Here is a tiny trained network, its code and every weight. The questions are about switching its units off for an input and a class, where a switched-off unit gives its printed mean instead of its output.

import numpy as np


def w(rows, s, z=0):
    codes = np.array(rows[::2]) - 128.0
    scale = np.full(codes.shape[1], s)
    scale[-1] = z or s
    return codes * scale


def norm(h):
    return h / np.sqrt((h * h).mean(-1, keepdims=True) + 1e-5)


def f(y):
    return y / 2 * (1 + np.tanh(0.7978845608 * (y + 0.044715 * y**3)))


def log_softmax(a):
    a = a - a.max(-1, keepdims=True)
    return a - np.log(np.exp(a).sum(-1, keepdims=True))


def net(x, mask):
    res = np.array(x, float).reshape(1, 2) / 4 @ E
    u = 0
    for l in range(2):
        y = f(norm(res) @ A[l][:, :-1].T + A[l][:, -1])
        res = res + np.where(mask[u : u + 12], y, B[l][:, -1]) @ B[l][:, :-1]
        u += 12
    return log_softmax(norm(res)[-1] @ U[:, :-1].T + U[:, -1])


A, B = {}, {}
E = w([
[98,175,192,188,190,177,93,170,127,76,78,122],'x0',
[145,195,159,254,84,27,163,30,150,152,19,182],'x1',
],0.00075)
A[0] = w([
[120,21,103,6,128,140,114,144,75,150,229,115,99],'L0N1',
[166,57,71,52,71,105,154,116,100,175,201,161,22],'L0N2',
[157,155,114,174,66,37,164,42,174,171,71,158,111],'L0N3',
[171,56,33,39,68,102,162,119,111,181,217,155,8],'L0N4',
[112,105,128,89,127,130,123,126,146,139,155,125,55],'L0N5',
[178,44,20,34,65,107,168,116,112,189,223,155,4],'L0N6',
[182,32,6,21,59,109,164,119,109,195,234,157,6],'L0N7',
[129,176,177,182,123,67,131,75,184,115,65,170,38],'L0N8',
[108,171,165,170,174,177,112,161,129,92,97,112,134],'L0N9',
[227,105,48,129,9,25,219,40,193,224,105,209,52],'L0N10',
[156,161,125,185,69,12,159,20,183,154,67,168,126],'L0N11',
[110,189,172,188,184,152,115,144,162,93,75,111,120],'L0N12',
],0.0022,0.0016)
B[0] = w([
[213,108,72,102,48,143,188,103,125,91,201,169,226],'L0N1',
[167,125,165,94,140,139,155,164,66,100,177,142,170],'L0N2',
[179,111,45,77,95,146,127,145,220,165,135,80,224],'L0N3',
[139,143,222,76,194,115,136,123,34,126,163,84,191],'L0N4',
[178,151,104,165,127,127,138,107,140,114,125,122,120],'L0N5',
[125,141,231,90,209,121,119,117,38,129,150,71,204],'L0N6',
[148,181,241,114,236,78,107,75,5,132,149,58,224],'L0N7',
[191,87,100,55,90,144,154,141,105,124,208,86,178],'L0N8',
[63,190,174,158,189,132,83,157,89,84,113,144,160],'L0N9',
[36,75,69,235,74,149,151,179,157,89,65,250,254],'L0N10',
[182,103,36,74,100,170,127,140,210,165,152,60,254],'L0N11',
[78,168,190,91,197,165,81,182,51,83,162,126,168],'L0N12',
],0.0019,0.0034)
A[1] = w([
[136,117,69,132,123,190,121,153,143,80,180,180,147],'L1N1',
[182,147,38,58,100,166,107,128,194,173,155,18,86],'L1N2',
[97,82,102,134,137,170,125,147,169,133,108,122,117],'L1N3',
[91,139,120,129,155,150,94,164,193,128,97,62,115],'L1N4',
[135,44,33,155,2,59,189,94,205,214,82,196,5],'L1N5',
[220,110,219,62,104,64,174,25,59,193,182,35,98],'L1N6',
[153,61,36,155,4,76,171,90,207,220,67,140,18],'L1N7',
[164,48,82,68,103,145,180,128,115,148,189,129,68],'L1N8',
[124,106,200,136,198,134,140,132,74,115,147,81,191],'L1N9',
[180,116,58,157,47,77,152,95,207,191,63,93,98],'L1N10',
[134,44,32,157,3,67,192,80,205,220,73,182,7],'L1N11',
[141,146,80,111,131,151,112,160,192,109,125,62,131],'L1N12',
],0.0033,0.0019)
B[1] = w([
[166,81,94,110,46,87,204,121,107,126,121,170,185],'L1N1',
[87,164,185,193,173,112,103,118,123,119,73,145,221],'L1N2',
[195,174,142,84,113,45,164,67,62,142,159,102,153],'L1N3',
[143,94,124,154,130,84,144,42,136,199,121,128,158],'L1N4',
[36,108,84,241,63,25,187,38,225,190,32,210,251],'L1N5',
[173,76,202,84,208,2,190,28,121,219,162,38,237],'L1N6',
[27,33,111,174,49,15,224,65,156,139,85,220,254],'L1N7',
[67,162,108,192,141,126,83,121,168,142,66,147,185],'L1N8',
[124,103,141,165,89,58,173,103,132,139,84,177,216],'L1N9',
[72,82,175,89,96,88,164,160,58,106,155,184,219],'L1N10',
[29,85,71,236,51,20,199,47,218,172,29,225,254],'L1N11',
[189,118,26,126,122,155,142,93,176,143,139,108,181],'L1N12',
],0.0026,0.0042)
U = w([
[4,5,3,252,5,6,251,6,254,250,4,251,254],'0',
[10,86,131,6,46,251,5,251,250,250,250,11,2],'1',
[5,252,250,251,251,249,5,252,8,5,10,249,175],'2',
[251,6,251,6,250,4,250,5,5,251,250,4,254],'3',
[9,75,124,7,59,250,6,251,252,250,250,11,2],'4',
[249,7,9,8,6,252,249,252,6,4,251,251,222],'5',
[11,114,153,6,10,251,6,252,251,252,250,7,2],'6',
[245,251,5,246,251,232,4,10,251,248,5,4,167],'7',
],0.0036,0.0035)

Each question gives the input, the list of numbers given to net, and the class t.
The units are the neurons (one row each of A and B). Each row of codes is followed by its name. A weight is (code - 128) times the scale printed after its matrix; where a second scale follows, it is the last column's (A, B and U).
mask holds one flag per neuron, layer by layer. A switched-off neuron (its flag False) gives its mean, the last column of its row in B, instead of its output. The means were averaged over made-up inputs and are rounded, as every weight is.
A unit's drop is (log p(t) with every unit on - log p(t) with that unit switched off) / (log p(t) with every unit on - log p(t) with every unit switched off).
The circuit of an input: a set's keep is (log p(t) with only the set's units on - log p(t) with every unit switched off) / (log p(t) with every unit on - log p(t) with every unit switched off). Starting from the 12 units with the biggest drops (on a tie, the unit counted first), units are removed one at a time, each time the one whose removal leaves the highest keep (on an exact tie, the one counted first), for as long as the keep stays at least 0.8.
units of the circuit, in order: the units of the circuit, biggest drop first
most important unit: the unit with the biggest drop
k most important neurons: the k neurons with the biggest drops, biggest first
k most important neurons of layer l: the k neurons of layer l with the biggest drops, biggest first
drop when u is switched off: that unit's drop, to one decimal
input [4,-5], class 5: units of the circuit, in order -> L1N5; L1N11; L1N6
input [8,-7], class 5: units of the circuit, in order -> L1N5; L1N11; L1N6
input [8,6], class 7: most important unit -> L1N7
input [3,3], class 7: 2 most important neurons -> L0N12; L0N10
input [8,-4], class 2: 2 most important neurons -> L0N11; L1N6
input [4,-7], class 5: 2 most important neurons -> L1N5; L1N11
input [-4,1], class 3: 2 most important neurons of layer 0 -> L0N7; L0N6
input [8,8], class 7: 2 most important neurons -> L0N12; L0N10
input [2,-5], class 5: 3 most important neurons -> L0N7; L1N5; L1N11
input [6,4], class 7: 2 most important neurons of layer 1 -> L1N7; L1N11
input [6,-4], class 5: 2 most important neurons of layer 0 -> L0N7; L0N6
input [2,2], class 7: 4 most important neurons of layer 0 -> L0N12; L0N10; L0N1; L0N9
input [5,5], class 7: 4 most important neurons -> L0N12; L0N10; L0N1; L0N9
input [3,0], class 2: most important neuron -> L1N6
input [8,3], class 2: 2 most important neurons -> L1N6; L0N12
input [4,-4], class 5: 3 most important neurons -> L1N5; L1N11; L1N6
input [3,-6], class 5: 2 most important neurons -> L1N5; L1N11
input [7,-2], class 2: drop when L1N11 is switched off -> 0.1
input [5,4], class 7: drop when L1N11 is switched off -> 0.1
input [8,-5], class 2: drop when L1N11 is switched off -> 0.6
input [7,-5], class 5: 3 most important neurons of layer 0 -> L0N7; L0N6; L0N4
input [6,5], class 7: most important unit -> L0N12
